Below are the code and all the weights of a small trained network. Each question names an input and a target symbol and asks about switching units off, where a switched-off unit gives its printed mean instead of its output.

import numpy as np


def w(rows, s, z=0):
    codes = np.array(rows[::2]) - 128.0
    scale = np.full(codes.shape[1], s)
    scale[-1] = z or s
    return codes * scale


def f(y):
    return np.maximum(y, 0)


def softmax(a):
    e = np.exp(a - a.max(-1, keepdims=True))
    return e / e.sum(-1, keepdims=True)


def log_softmax(a):
    a = a - a.max(-1, keepdims=True)
    return a - np.log(np.exp(a).sum(-1, keepdims=True))


def net(x, mask):
    ids = ['γδηλμπψ'.index(c) for c in x.split()]
    T = len(ids)
    res = E[ids] + P[:T]
    r = res
    for j in range(3):
        rows = slice(2 * j, 2 * j + 2)
        q, k, v = (r @ M[0][rows].T for M in (Q, K, V))
        z = softmax(np.where(np.tri(T) > 0, q @ k.T / 2**0.5, -1e9)) @ v
        o = O[0][rows]
        res = res + np.where(mask[j], z, o[:, -1]) @ o[:, :-1]
    y = f(res @ A[0][:, :-1].T + A[0][:, -1])
    res = res + np.where(mask[3:7], y, B[0][:, -1]) @ B[0][:, :-1]
    return log_softmax(res[-1] @ U[:, :-1].T + U[:, -1])


Q, K, V, O, A, B = {}, {}, {}, {}, {}, {}
E = w([
[200,107,208,254,94,213],'γ',
[50,162,61,34,79,203],'δ',
[220,153,111,214,116,101],'η',
[49,101,160,78,97,166],'λ',
[155,242,181,110,71,193],'μ',
[179,125,94,51,39,151],'π',
[164,54,161,188,100,92],'ψ',
],0.018)
P = w([
[23,137,30,253,200,133],'0',
[104,147,82,170,49,166],'1',
[106,139,105,168,57,152],'2',
[114,138,110,145,83,147],'3',
[126,148,116,124,95,134],'4',
[134,151,124,112,107,123],'5',
[141,166,140,100,103,115],'6',
[153,170,150,90,112,102],'7',
[154,170,157,74,103,83],'8',
[162,187,172,67,117,82],'9',
[172,193,178,56,129,65],'10',
],0.014)
Q[0] = w([
[124,166,127,116,66,139],'H0',
[217,119,184,251,131,107],'H0',
[98,113,62,1,173,158],'H1',
[172,76,119,208,235,89],'H1',
[181,88,97,247,120,103],'H2',
[68,113,180,184,153,106],'H2',
],0.014)
K[0] = w([
[101,138,161,61,179,137],'H0',
[53,132,64,192,165,185],'H0',
[155,142,202,36,83,98],'H1',
[73,152,6,156,91,217],'H1',
[72,113,51,214,126,167],'H2',
[127,152,53,142,84,200],'H2',
],0.014)
V[0] = w([
[103,110,147,173,228,110],'H0',
[96,111,27,112,91,47],'H0',
[16,183,131,42,91,171],'H1',
[87,8,132,134,90,47],'H1',
[78,124,158,146,150,198],'H2',
[193,206,89,151,125,184],'H2',
],0.012)
O[0] = w([
[22,154,32,131,159,130,137],'H0',
[210,127,96,30,180,204,183],'H0',
[161,219,220,226,217,189,4],'H1',
[93,25,254,24,165,106,123],'H1',
[116,248,233,87,192,139,208],'H2',
[211,192,42,200,80,199,254],'H2',
],0.009,0.0079)
A[0] = w([
[130,205,116,130,88,130,23],'N0',
[73,107,164,154,190,120,83],'N1',
[48,139,131,75,172,166,154],'N2',
[90,142,126,145,249,161,1],'N3',
],0.012,0.0055)
B[0] = w([
[63,18,171,121,178,125,253],'N0',
[184,193,94,135,18,63,148],'N1',
[255,127,192,156,111,69,188],'N2',
[57,72,57,38,138,126,184],'N3',
],0.0097,0.02)
U = w([
[28,132,162,173,122,147,124],'γ',
[105,134,143,127,163,218,119],'δ',
[141,140,81,161,108,192,124],'η',
[106,255,159,135,98,173,254],'λ',
[147,135,155,229,157,162,171],'μ',
[241,159,120,186,158,215,92],'π',
[138,44,171,167,147,149,63],'ψ',
],0.0054)

Each question gives the input, a string of symbols that net reads in full, and the target symbol t.
The units are the heads (2 rows each of Q, K, V and O) and the neurons (one row each of A and B). Each row of codes is followed by its name. A weight is (code - 128) times the scale printed after its matrix; where a second scale follows, it is the last column's (O, A, B and U).
mask holds one flag per unit, heads first, then neurons. A switched-off unit (its flag False) gives its mean, the last column of its rows in O or B, instead of its output. The means were averaged over made-up inputs and are rounded, as every weight is.
A unit's drop is (log p(t) with every unit on - log p(t) with that unit switched off) / (log p(t) with every unit on - log p(t) with every unit switched off).
The circuit of an input: a set's keep is (log p(t) with only the set's units on - log p(t) with every unit switched off) / (log p(t) with every unit on - log p(t) with every unit switched off). Starting from all 7 units, units are removed one at a time, each time the one whose removal leaves the highest keep (on an exact tie, the one counted first), for as long as the keep stays at least 0.8.
units of the circuit, in order: the units of the circuit, biggest drop first
most important unit: the unit with the biggest drop
k most important neurons: the k neurons with the biggest drops, biggest first
heads that matter: for each layer, one digit per head in row order, 1 if its drop is at least 0.15 and else 0, layers parted by /
drop when u is switched off: that unit's drop, to one decimal
input ψ γ μ η η μ η δ, target μ: units of the circuit, in order	[H1 N0 H0]
input δ η γ ψ, target δ: 2 most important neurons	[N3 N2]
input λ π λ λ λ, target λ: 3 most important neurons	[N0 N1 N2]
input η δ δ ψ η π ψ π ψ η, target η: most important neuron	[N2]
input δ γ λ μ γ μ λ, target μ: units of the circuit, in order	[H0 H1]
input ψ λ ψ δ η η μ, target ψ: units of the circuit, in order	[H0 H1]
input η η η δ η ψ π ψ γ μ λ, target μ: units of the circuit, in order	[H1 H0]
input λ η γ μ η π ψ γ, target λ: 3 most important neurons	[N1 N0 N3]
input η ψ η ψ δ μ π, target π: units of the circuit, in order	[H0 H1]
input δ η γ, target δ: units of the circuit, in order	[N3 H1 H0 H2]
input η η π γ μ δ η π, target π: heads that matter	100
input η μ π λ γ, target η: heads that matter	010
input δ ψ δ η δ μ η δ η ψ γ, target δ: heads that matter	110
input π π δ, target π: units of the circuit, in order	[H0 H1]
input ψ π γ δ, target π: units of the circuit, in order	[H0]
input η γ δ η η δ δ, target η: units of the circuit, in order	[H1 H2]
input γ π ψ π, target ψ: heads that matter	011
input δ π η η ψ π μ η γ μ, target ψ: units of the circuit, in order	[N0 H0]
input η δ η η λ, target λ: units of the circuit, in order	[H1 N1 H2]
input μ μ γ η π η γ, target μ: most important unit	N0
input ψ λ γ μ η λ ψ δ δ λ δ, target λ: drop when H2 is switched off	1.1
input δ δ γ μ η η η, target δ: drop when N3 is switched off	0.9
input γ ψ γ δ ψ δ, target ψ: drop when H1 is switched off	0.8
